[[-44  17 -57]
 [ 43 -39  14]
 [-56   5 -23]
 [  4 -19  27]]
=>
[[-44  17 -57]
 [-56   5 -23]
 [  4 -19  27]
 [ 43 -39  14]]

[[-20   3  -2  33]
 [ 31 -45   1 -46]
 [ 33 -40  -5 -32]
 [ 10 -51  -5 -20]
 [ 55 -33  -5 -10]
 [-24 -18   2  24]
 [-65  47   8  42]
 [ 48 -63 -12 -29]
 [ 62 -38  -7  -4]
 [-49  27  -4   6]]
=>
[[-65  47   8  42]
 [-49  27  -4   6]
 [-20   3  -2  33]
 [-24 -18   2  24]
 [ 55 -33  -5 -10]
 [ 62 -38  -7  -4]
 [ 33 -40  -5 -32]
 [ 31 -45   1 -46]
 [ 10 -51  -5 -20]
 [ 48 -63 -12 -29]]

[[ 22  11   2  30  35  35  54  11 -26 -18 -21]
 [ 21   7 -29  12 -14  -4  19  36 -65 -19 -29]
 [  3  30  -4  -3  41  12  32  15  57  77 -50]
 [-38 -42  50 -21  18   5   1 -60  18 -53  71]
 [-48  55  -3 -41  30 -25  -2  47   8  80   0]]
=>
[[-48  55  -3 -41  30 -25  -2  47   8  80   0]
 [  3  30  -4  -3  41  12  32  15  57  77 -50]
 [ 22  11   2  30  35  35  54  11 -26 -18 -21]
 [ 21   7 -29  12 -14  -4  19  36 -65 -19 -29]
 [-38 -42  50 -21  18   5   1 -60  18 -53  71]]

[[-23 -51  31  -7 -18  37 -35  75 -11 -30  14  -1  -5   2 -15]
 [-33  -3  23  -5 -15  34 -47  59 -10 -37   6  -3  -1  11  32]]
=>
[[-33  -3  23  -5 -15  34 -47  59 -10 -37   6  -3  -1  11  32]
 [-23 -51  31  -7 -18  37 -35  75 -11 -30  14  -1  -5   2 -15]]

[[-34 -15 -50  41  21 -60 -46]
 [-37  -4  -1  57   9 -20  23]
 [ 34 -10  36  43 -23 -41  60]]
=>
[[-37  -4  -1  57   9 -20  23]
 [ 34 -10  36  43 -23 -41  60]
 [-34 -15 -50  41  21 -60 -46]]

[[  4  11  -3  -4  -1  -5  32 -18  10  -8  -6]
 [ -1  -3  -7   8  -9  31 -24  -2 -14 -24   8]
 [ -3   4 -21 -14  12 -26  -4  -2   6  28  -5]
 [  4   8  -3   1   5   5 -38  -2  -1   0  17]
 [  1 -16  -2  -1  30 -49 -19  14  13   0   2]
 [ -4  -5  -8  18  -7  -3  13  -7  22   3  -9]
 [  2   9   1 -14 -17  -8 -16  13   6  35 -59]
 [  5   0   1  -7  10  18   3 -17 -11   4 -28]]
=>
[[  4  11  -3  -4  -1  -5  32 -18  10  -8  -6]
 [  2   9   1 -14 -17  -8 -16  13   6  35 -59]
 [  4   8  -3   1   5   5 -38  -2  -1   0  17]
 [ -3   4 -21 -14  12 -26  -4  -2   6  28  -5]
 [  5   0   1  -7  10  18   3 -17 -11   4 -28]
 [ -1  -3  -7   8  -9  31 -24  -2 -14 -24   8]
 [ -4  -5  -8  18  -7  -3  13  -7  22   3  -9]
 [  1 -16  -2  -1  30 -49 -19  14  13   0   2]]
---
[[-14 -55 -24 -50 -24  15 -72  -9]
 [ -1   7 -17  33 -25  26  -8   1]
 [  5  -7  14 -15 -21   6   6  11]
 [  4  -3 -36  10 -38  16  22  -7]
 [ 16  -9 -12  49 -17  42  29  45]
 [-16  15 -36 -55 -38  -7   2 -77]
 [ -6  20  16 -26  52 -22  22 -35]
 [  3  -1 -15   0 -11   9  16 -13]]
=>
[[-14 -55 -24 -50 -24  15 -72  -9]
 [  5  -7  14 -15 -21   6   6  11]
 [ 16  -9 -12  49 -17  42  29  45]
 [ -6  20  16 -26  52 -22  22 -35]]

[[-66   1   4   6]
 [ 72  -2   4  -9]
 [ 30   5   1  18]
 [ 16 -10  12 -34]
 [ 48  -2  18   7]
 [-52   5  12  17]
 [-56   4   1   7]
 [ 11 -11  10 -29]
 [ 38  -3  -4 -18]
 [ 29   2   8  16]]
=>
[[-66   1   4   6]
 [ 30   5   1  18]
 [ 48  -2  18   7]
 [-56   4   1   7]
 [ 38  -3  -4 -18]]

[[  3 -29  16 -20   5 -16]
 [-11 -18   5 -35   8 -14]
 [  0 -14 -15  -7  12 -29]
 [ -5   5   0  -6   1  -7]
 [-14 -13 -15 -43   6  -1]
 [ -3  -7   0   4 -13  -4]
 [ -1  -8  -7  -1   4 -18]
 [  0  -6 -21  -6  15 -13]
 [  2   2  -2   7  -2   3]
 [ -9  -4 -10 -11 -15  20]
 [ -4  35  -5 -54  77  29]]
=>
[[  3 -29  16 -20   5 -16]
 [  0 -14 -15  -7  12 -29]
 [-14 -13 -15 -43   6  -1]
 [ -1  -8  -7  -1   4 -18]
 [  2   2  -2   7  -2   3]
 [ -4  35  -5 -54  77  29]]

[[  6   5 -32  50  34  58 -24  -2 -23 -38 -19]
 [ 22 -19  14 -25  -3 -16 -37 -33  -4 -28  -7]]
=>
[[  6   5 -32  50  34  58 -24  -2 -23 -38 -19]]

[[ 11  37  37  -1  -1 -10]
 [ 26 -62   7  77  -6  41]
 [-44  10 -73 -16  74  55]
 [ 62  60  46 -28  22  70]
 [  4 -55  30 -36  15  29]
 [ 43 -34  62 -17 -46  56]
 [  9  40  37  43 -45  69]
 [ 21  31  27  39  34  11]
 [  1  30  76  19 -33  18]
 [ 28  34 -54 -61  72 -43]
 [ 66 -30   0  48  36  31]]
=>
[[ 11  37  37  -1  -1 -10]
 [-44  10 -73 -16  74  55]
 [  4 -55  30 -36  15  29]
 [  9  40  37  43 -45  69]
 [  1  30  76  19 -33  18]
 [ 66 -30   0  48  36  31]]

[[ 26 -25  49]
 [-59 -36 -18]
 [-42  40  60]
 [-38 -21  -3]
 [ 40  23  -7]
 [-22 -26   7]]
=>
[[ 26 -25  49]
 [-42  40  60]
 [ 40  23  -7]]
---
[[ 25  15]
 [ 30  -3]
 [ 22   2]
 [ 22  62]
 [ 12  20]
 [ 29  -7]
 [ 36  31]
 [-24   0]
 [-26  26]]
=>
[[ 15  25]
 [ -3  30]
 [  2  22]
 [ 62  22]
 [ 20  12]
 [ -7  29]
 [ 31  36]
 [  0 -24]
 [ 26 -26]]

[[-26  -8  44 -22  15  -7  -1  -3  10  -2   1   8]
 [-21   1  34 -16  -5   3 -11  -4   4  -5   9  17]
 [-27   2 -22 -13   1   4  -7  -2   8  -7   3  17]
 [-28  -6  60 -21  23  -2  -2  -4   9  -4  -1  23]
 [-34   2 -44  -9 -23   6 -12  -2   4  -8   7  30]]
=>
[[  8   1  -2  10  -3  -1  -7  15 -22  44  -8 -26]
 [ 17   9  -5   4  -4 -11   3  -5 -16  34   1 -21]
 [ 17   3  -7   8  -2  -7   4   1 -13 -22   2 -27]
 [ 23  -1  -4   9  -4  -2  -2  23 -21  60  -6 -28]
 [ 30   7  -8   4  -2 -12   6 -23  -9 -44   2 -34]]

[[-14 -20  29   1   9  11]
 [-23 -18   0   6   8 -17]
 [-42 -51  25  11  20  -9]
 [-41 -50  46   9  23   4]
 [ 26  53 -59  -7 -19 -36]
 [-10 -12 -18   1  -2 -22]
 [ 17  15 -36  -2 -13 -11]
 [ -5  16 -28  -2  -3 -36]
 [ -1 -15  16   0   3  13]
 [ 14  25 -57   3 -11 -32]
 [-30 -34  14  11  17  -7]]
=>
[[ 11   9   1  29 -20 -14]
 [-17   8   6   0 -18 -23]
 [ -9  20  11  25 -51 -42]
 [  4  23   9  46 -50 -41]
 [-36 -19  -7 -59  53  26]
 [-22  -2   1 -18 -12 -10]
 [-11 -13  -2 -36  15  17]
 [-36  -3  -2 -28  16  -5]
 [ 13   3   0  16 -15  -1]
 [-32 -11   3 -57  25  14]
 [ -7  17  11  14 -34 -30]]

[[ 44 -56 -52  -1]
 [ 51  71  -6  -4]
 [ 15 -37 -51   0]]
=>
[[ -1 -52 -56  44]
 [ -4  -6  71  51]
 [  0 -51 -37  15]]

[[ 15 -28 -50  24  23  10  -8  -7 -39]
 [  0   0  -1   0   1   0   1   0   0]
 [ -2  20  59 -40 -72 -40  33 -47  57]
 [ 21  15   4  49 -13  26  20 -18  -6]]
=>
[[-39  -7  -8  10  23  24 -50 -28  15]
 [  0   0   1   0   1   0  -1   0   0]
 [ 57 -47  33 -40 -72 -40  59  20  -2]
 [ -6 -18  20  26 -13  49   4  15  21]]

[[ 31 -63 -46  -2  30]
 [ 16 -36 -42  22  43]
 [-29 -12   1 -71 -54]]
=>
[[ 30  -2 -46 -63  31]
 [ 43  22 -42 -36  16]
 [-54 -71   1 -12 -29]]

[[-31 -60  49  18]
 [ 37  78 -63 -24]
 [ 21  45 -37 -13]]
=>
[[ 18  49 -60 -31]
 [-24 -63  78  37]
 [-13 -37  45  21]]
